Here is a tiny trained network, its code and every weight. The questions are about switching its units off for an input and a target symbol, where a switched-off unit gives its printed mean instead of its output.

import numpy as np


def w(rows, s, z=0):
    codes = np.array(rows[::2]) - 128.0
    scale = np.full(codes.shape[1], s)
    scale[-1] = z or s
    return codes * scale


def f(y):
    return y / 2 * (1 + np.tanh(0.7978845608 * (y + 0.044715 * y**3)))


def softmax(a):
    e = np.exp(a - a.max(-1, keepdims=True))
    return e / e.sum(-1, keepdims=True)


def log_softmax(a):
    a = a - a.max(-1, keepdims=True)
    return a - np.log(np.exp(a).sum(-1, keepdims=True))


def net(x, mask):
    ids = ['βδεθμφψω'.index(c) for c in x.split()]
    T = len(ids)
    res = E[ids] + P[:T]
    u = 0
    for l in range(2):
        r = res
        for j in range(2):
            rows = slice(2 * j, 2 * j + 2)
            q, k, v = (r @ M[l][rows].T for M in (Q, K, V))
            z = softmax(np.where(np.tri(T) > 0, q @ k.T / 2**0.5, -1e9)) @ v
            o = O[l][rows]
            res = res + np.where(mask[u + j], z, o[:, -1]) @ o[:, :-1]
        u += 2
        y = f(res @ A[l][:, :-1].T + A[l][:, -1])
        res = res + np.where(mask[u : u + 4], y, B[l][:, -1]) @ B[l][:, :-1]
        u += 4
    return log_softmax(res[-1] @ U[:, :-1].T + U[:, -1])


Q, K, V, O, A, B = {}, {}, {}, {}, {}, {}
E = w([
[211,118,109,95,36],'β',
[65,81,41,86,175],'δ',
[134,194,108,162,39],'ε',
[159,125,121,179,101],'θ',
[132,184,160,128,70],'μ',
[118,115,130,31,134],'φ',
[57,180,251,108,119],'ψ',
[168,173,134,147,180],'ω',
],0.017)
P = w([
[231,86,81,67,77],'0',
[178,169,21,20,133],'1',
[127,75,115,168,135],'2',
[207,155,65,140,110],'3',
[10,215,128,49,151],'4',
[113,30,130,114,141],'5',
],0.011)
Q[0] = w([
[10,182,198,191,126],'0.h0',
[195,210,62,157,230],'0.h0',
[134,68,185,254,109],'0.h1',
[63,14,131,141,158],'0.h1',
],0.008)
K[0] = w([
[93,142,122,49,122],'0.h0',
[178,138,113,192,223],'0.h0',
[96,192,228,118,5],'0.h1',
[78,101,139,39,56],'0.h1',
],0.012)
V[0] = w([
[52,124,100,253,123],'0.h0',
[188,219,120,92,204],'0.h0',
[193,106,133,156,137],'0.h1',
[195,126,121,145,209],'0.h1',
],0.0065)
O[0] = w([
[168,173,29,207,189,1],'0.h0',
[38,173,149,28,82,193],'0.h0',
[126,123,27,178,179,117],'0.h1',
[86,234,51,47,254,128],'0.h1',
],0.0062,0.0054)
A[0] = w([
[213,138,102,131,153,251],'0.n0',
[56,102,248,170,163,139],'0.n1',
[51,113,176,175,235,103],'0.n2',
[1,224,164,68,155,219],'0.n3',
],0.0086,0.0029)
B[0] = w([
[90,149,62,158,81,142],'0.n0',
[213,108,89,160,245,183],'0.n1',
[2,169,156,88,182,142],'0.n2',
[213,92,145,74,117,253],'0.n3',
],0.0093,0.015)
Q[1] = w([
[160,127,152,101,175],'1.h0',
[2,131,134,141,200],'1.h0',
[133,61,153,249,202],'1.h1',
[81,57,32,129,81],'1.h1',
],0.0081)
K[1] = w([
[80,196,148,82,141],'1.h0',
[26,1,115,87,143],'1.h0',
[142,77,179,129,165],'1.h1',
[8,168,68,249,108],'1.h1',
],0.0091)
V[1] = w([
[254,191,128,102,53],'1.h0',
[129,235,209,171,178],'1.h0',
[184,137,113,194,128],'1.h1',
[90,173,118,166,105],'1.h1',
],0.0093)
O[1] = w([
[142,165,95,135,70,249],'1.h0',
[152,73,126,96,100,84],'1.h0',
[154,118,104,153,81,97],'1.h1',
[156,1,166,37,142,55],'1.h1',
],0.0094,0.019)
A[1] = w([
[56,141,227,180,57,128],'1.n0',
[164,106,172,196,59,2],'1.n1',
[129,27,166,91,2,179],'1.n2',
[167,181,150,141,30,43],'1.n3',
],0.0087,0.00095)
B[1] = w([
[33,141,200,62,92,138],'1.n0',
[100,7,225,154,182,158],'1.n1',
[113,100,41,138,86,155],'1.n2',
[130,95,113,95,175,254],'1.n3',
],0.014,0.017)
U = w([
[176,210,94,79,45,183],'β',
[123,100,107,32,249,3],'δ',
[88,171,221,66,113,201],'ε',
[158,87,136,106,140,118],'θ',
[217,63,226,144,182,103],'μ',
[246,132,80,254,175,229],'φ',
[52,199,77,210,123,191],'ψ',
[99,117,195,68,76,43],'ω',
],0.0085,0.0032)

Each question gives the input, a string of symbols that net reads in full, and the target symbol t.
The units are the heads (2 rows each of Q, K, V and O) and the neurons (one row each of A and B). Each row of codes is followed by its name. A weight is (code - 128) times the scale printed after its matrix; where a second scale follows, it is the last column's (O, A, B and U).
mask holds one flag per unit, layer by layer, with each layer's heads first. A switched-off unit (its flag False) gives its mean, the last column of its rows in O or B, instead of its output. The means were averaged over made-up inputs and are rounded, as every weight is.
A unit's drop is (log p(t) with every unit on - log p(t) with that unit switched off) / (log p(t) with every unit on - log p(t) with every unit switched off).
The circuit of an input: a set's keep is (log p(t) with only the set's units on - log p(t) with every unit switched off) / (log p(t) with every unit on - log p(t) with every unit switched off). Starting from all 12 units, units are removed one at a time, each time the one whose removal leaves the highest keep (on an exact tie, the one counted first), for as long as the keep stays at least 0.8.
units of the circuit, in order: the units of the circuit, biggest drop first
unit that matters most: the unit with the biggest drop
top k neurons: the k neurons with the biggest drops, biggest first
top k neurons in layer l: the k neurons of layer l with the biggest drops, biggest first
which heads matter: for each layer, one digit per head in row order, 1 if its drop is at least 0.15 and else 0, layers parted by /
drop when u is switched off: that unit's drop, to one decimal
input θ φ θ δ ψ, target β: which heads matter => 00 / 01
input δ μ μ ε, target θ: top 4 neurons => 1.n1; 0.n1; 1.n2; 0.n3
input ψ ψ μ, target ε: which heads matter => 00 / 01
input φ φ θ β, target φ: which heads matter => 10 / 00
input δ ψ ω ψ, target β: which heads matter => 01 / 01
input ψ ψ ψ δ φ, target β: which heads matter => 00 / 00
input δ β ψ δ ω, target β: top 3 neurons => 1.n1; 0.n3; 1.n3
input μ ω μ, target ε: which heads matter => 10 / 00
input φ ω μ μ δ, target β: top neuron in layer 1 => 1.n1
input β φ ψ δ, target ψ: which heads matter => 10 / 10
input ψ ψ ψ ψ, target μ: which heads matter => 01 / 10
input μ ψ ε, target ω: which heads matter => 00 / 01
input δ δ β δ, target ψ: which heads matter => 00 / 10
input ω δ ψ μ ψ, target δ: unit that matters most => 0.n1
input δ δ δ ε ω φ, target β: units of the circuit, in order => 1.n3; 1.n1
input θ μ δ δ ψ ε, target ω: units of the circuit, in order => 1.n0; 0.n1; 0.h1; 1.n1
input ψ ω ω ε δ, target β: units of the circuit, in order => 0.n3; 1.n3; 1.n1
input ψ ω ψ, target φ: which heads matter => 00 / 00
input ε δ ψ ψ, target μ: top 2 neurons => 1.n1; 0.n1
input μ δ δ ψ δ β, target θ: top 2 neurons => 1.n1; 1.n2
input ω β ψ δ φ ω, target ψ: unit that matters most => 0.n3
input φ φ ω ψ ψ ψ, target φ: units of the circuit, in order => 0.n1; 1.h1
input δ ψ β, target θ: which heads matter => 10 / 01
input δ δ δ β, target δ: top 2 neurons in layer 1 => 1.n3; 1.n1
input ω ω ψ δ θ, target β: top 3 neurons in layer 0 => 0.n3; 0.n1; 0.n2
input φ φ δ ω θ, target β: top 3 neurons => 1.n1; 0.n3; 0.n2
input ψ ψ ψ μ, target ω: drop when 0.n3 is switched off => 0.5
input ψ ψ μ μ, target ω: drop when 1.n0 is switched off => 0.3
input δ δ ψ ω ψ, target δ: drop when 0.n2 is switched off => 0.6
input ε δ ε ε, target θ: drop when 0.h0 is switched off => 0.0
